Below are the code and all the weights of a small trained network. Each question names an input and a class and asks about switching units off, where a switched-off unit gives its printed mean instead of its output.

import numpy as np


def w(rows, s, z=0):
    codes = np.array(rows[::2]) - 128.0
    scale = np.full(codes.shape[1], s)
    scale[-1] = z or s
    return codes * scale


def norm(h):
    return h / np.sqrt((h * h).mean(-1, keepdims=True) + 1e-5)


def f(y):
    return np.maximum(y, 0)


def log_softmax(a):
    a = a - a.max(-1, keepdims=True)
    return a - np.log(np.exp(a).sum(-1, keepdims=True))


def net(x, mask):
    res = np.array(x, float).reshape(1, 6) / 4 @ E
    u = 0
    for l in range(3):
        y = f(norm(res) @ A[l][:, :-1].T + A[l][:, -1])
        res = res + np.where(mask[u : u + 9], y, B[l][:, -1]) @ B[l][:, :-1]
        u += 9
    return log_softmax(norm(res)[-1] @ U[:, :-1].T + U[:, -1])


A, B = {}, {}
E = w([
[127,130,127,129,129,128],'x0',
[108,199,255,101,89,118],'x1',
[224,182,149,117,159,87],'x2',
[127,131,127,130,129,128],'x3',
[182,148,130,147,54,245],'x4',
[127,129,127,130,126,127],'x5',
],0.0089)
A[0] = w([
[61,147,237,78,133,72,120],'L0N0',
[254,172,133,118,170,85,147],'L0N1',
[89,124,152,102,124,126,33],'L0N2',
[148,156,136,136,156,89,32],'L0N3',
[97,156,179,115,137,68,3],'L0N4',
[186,108,109,117,107,207,86],'L0N5',
[107,176,238,143,71,147,49],'L0N6',
[85,98,93,148,209,20,186],'L0N7',
[54,87,132,142,146,104,43],'L0N8',
],0.0095,0.0046)
B[0] = w([
[82,206,128,254,68,65,239],'L0N0',
[248,32,157,146,197,77,220],'L0N1',
[112,175,177,157,136,120,142],'L0N2',
[118,53,128,111,97,96,143],'L0N3',
[108,118,100,168,72,91,164],'L0N4',
[114,180,107,225,162,98,188],'L0N5',
[93,49,172,27,216,187,213],'L0N6',
[113,122,212,46,152,224,254],'L0N7',
[97,229,156,119,142,65,168],'L0N8',
],0.0076,0.008)
A[1] = w([
[140,108,115,131,115,126,64],'L1N0',
[65,188,67,203,69,109,35],'L1N1',
[115,133,45,155,58,160,1],'L1N2',
[155,164,99,177,112,185,158],'L1N3',
[89,125,101,160,93,142,42],'L1N4',
[76,100,78,21,215,72,91],'L1N5',
[185,193,188,126,64,148,63],'L1N6',
[23,138,100,137,130,194,140],'L1N7',
[255,89,150,91,115,33,42],'L1N8',
],0.0089,0.0042)
B[1] = w([
[130,145,134,135,133,141,128],'L1N0',
[32,160,155,124,237,100,181],'L1N1',
[74,60,93,130,216,66,157],'L1N2',
[111,126,102,119,157,72,185],'L1N3',
[129,75,132,121,180,119,148],'L1N4',
[170,133,156,98,51,186,192],'L1N5',
[126,57,119,84,181,144,158],'L1N6',
[111,219,66,102,109,142,255],'L1N7',
[2,188,92,106,68,177,218],'L1N8',
],0.0094,0.0063)
A[2] = w([
[116,115,154,67,95,173,134],'L2N0',
[115,161,140,166,125,31,75],'L2N1',
[89,166,140,103,141,120,176],'L2N2',
[210,81,75,245,114,100,34],'L2N3',
[137,146,155,141,94,188,132],'L2N4',
[169,76,160,79,139,148,70],'L2N5',
[88,171,134,104,27,183,125],'L2N6',
[121,113,135,63,115,205,3],'L2N7',
[150,105,216,102,139,123,140],'L2N8',
],0.012,0.0055)
B[2] = w([
[202,148,101,153,139,153,224],'L2N0',
[102,79,129,147,39,60,189],'L2N1',
[170,112,95,107,122,165,254],'L2N2',
[174,255,234,119,109,77,171],'L2N3',
[186,107,106,103,157,140,176],'L2N4',
[88,78,201,202,205,162,182],'L2N5',
[197,171,121,45,80,180,229],'L2N6',
[76,183,143,128,18,36,201],'L2N7',
[147,24,24,186,150,132,220],'L2N8',
],0.0084,0.0076)
U = w([
[143,172,108,35,76,225,211],'0',
[184,38,151,154,185,173,237],'1',
[60,158,42,157,202,113,138],'2',
[194,221,183,182,164,69,79],'3',
[4,216,193,113,71,101,5],'4',
[106,58,163,185,63,14,43],'5',
],0.02,0.0023)

Each question gives the input, the list of numbers given to net, and the class t.
The units are the neurons (one row each of A and B). Each row of codes is followed by its name. A weight is (code - 128) times the scale printed after its matrix; where a second scale follows, it is the last column's (A, B and U).
mask holds one flag per neuron, layer by layer. A switched-off neuron (its flag False) gives its mean, the last column of its row in B, instead of its output. The means were averaged over made-up inputs and are rounded, as every weight is.
A unit's drop is (log p(t) with every unit on - log p(t) with that unit switched off) / (log p(t) with every unit on - log p(t) with every unit switched off).
The circuit of an input: a set's keep is (log p(t) with only the set's units on - log p(t) with every unit switched off) / (log p(t) with every unit on - log p(t) with every unit switched off). Starting from the 12 units with the biggest drops (on a tie, the unit counted first), units are removed one at a time, each time the one whose removal leaves the highest keep (on an exact tie, the one counted first), for as long as the keep stays at least 0.8.
circuit, biggest first: the units of the circuit, biggest drop first
unit that matters most: the unit with the biggest drop
top k neurons: the k neurons with the biggest drops, biggest first
k most important neurons of layer l: the k neurons of layer l with the biggest drops, biggest first
drop when u is switched off: that unit's drop, to one decimal
input [-4,-2,1,-7,-3,6], class 1: unit that matters most	L0N7
input [1,1,3,-2,-6,8], class 5: top 2 neurons	[L0N0, L0N6]
input [-1,3,8,8,0,-5], class 5: circuit, biggest first	[L0N1, L0N7, L1N8, L2N1]
input [-3,-8,7,-4,1,-7], class 3: 2 most important neurons of layer 0	[L0N6, L0N1]
input [1,6,5,-2,-1,-3], class 5: top 2 neurons	[L0N0, L0N7]
input [-8,-6,-3,3,0,-4], class 0: top 2 neurons	[L0N0, L0N1]
input [4,0,-6,1,7,-6], class 2: top 3 neurons	[L0N7, L0N5, L1N2]
input [-8,3,3,-5,-1,-3], class 5: top 2 neurons	[L0N0, L1N7]
input [4,-6,6,-6,1,6], class 3: top 2 neurons	[L0N6, L2N3]
input [5,-1,0,4,4,-3], class 2: top 2 neurons	[L0N1, L1N1]
input [-6,-7,3,-3,5,-6], class 3: drop when L2N3 is switched off	0.4
input [2,3,2,5,-8,-1], class 5: drop when L0N0 is switched off	0.8
input [4,-7,5,2,7,-6], class 3: drop when L2N3 is switched off	0.2
input [-6,-2,3,7,4,-6], class 3: unit that matters most	L0N5
input [1,-4,0,5,7,-6], class 2: top 2 neurons	[L0N1, L1N1]
input [7,0,4,-7,-2,-7], class 1: top 2 neurons	[L0N1, L0N7]
input [0,2,5,5,0,-4], class 5: top 3 neurons	[L0N1, L0N7, L1N8]
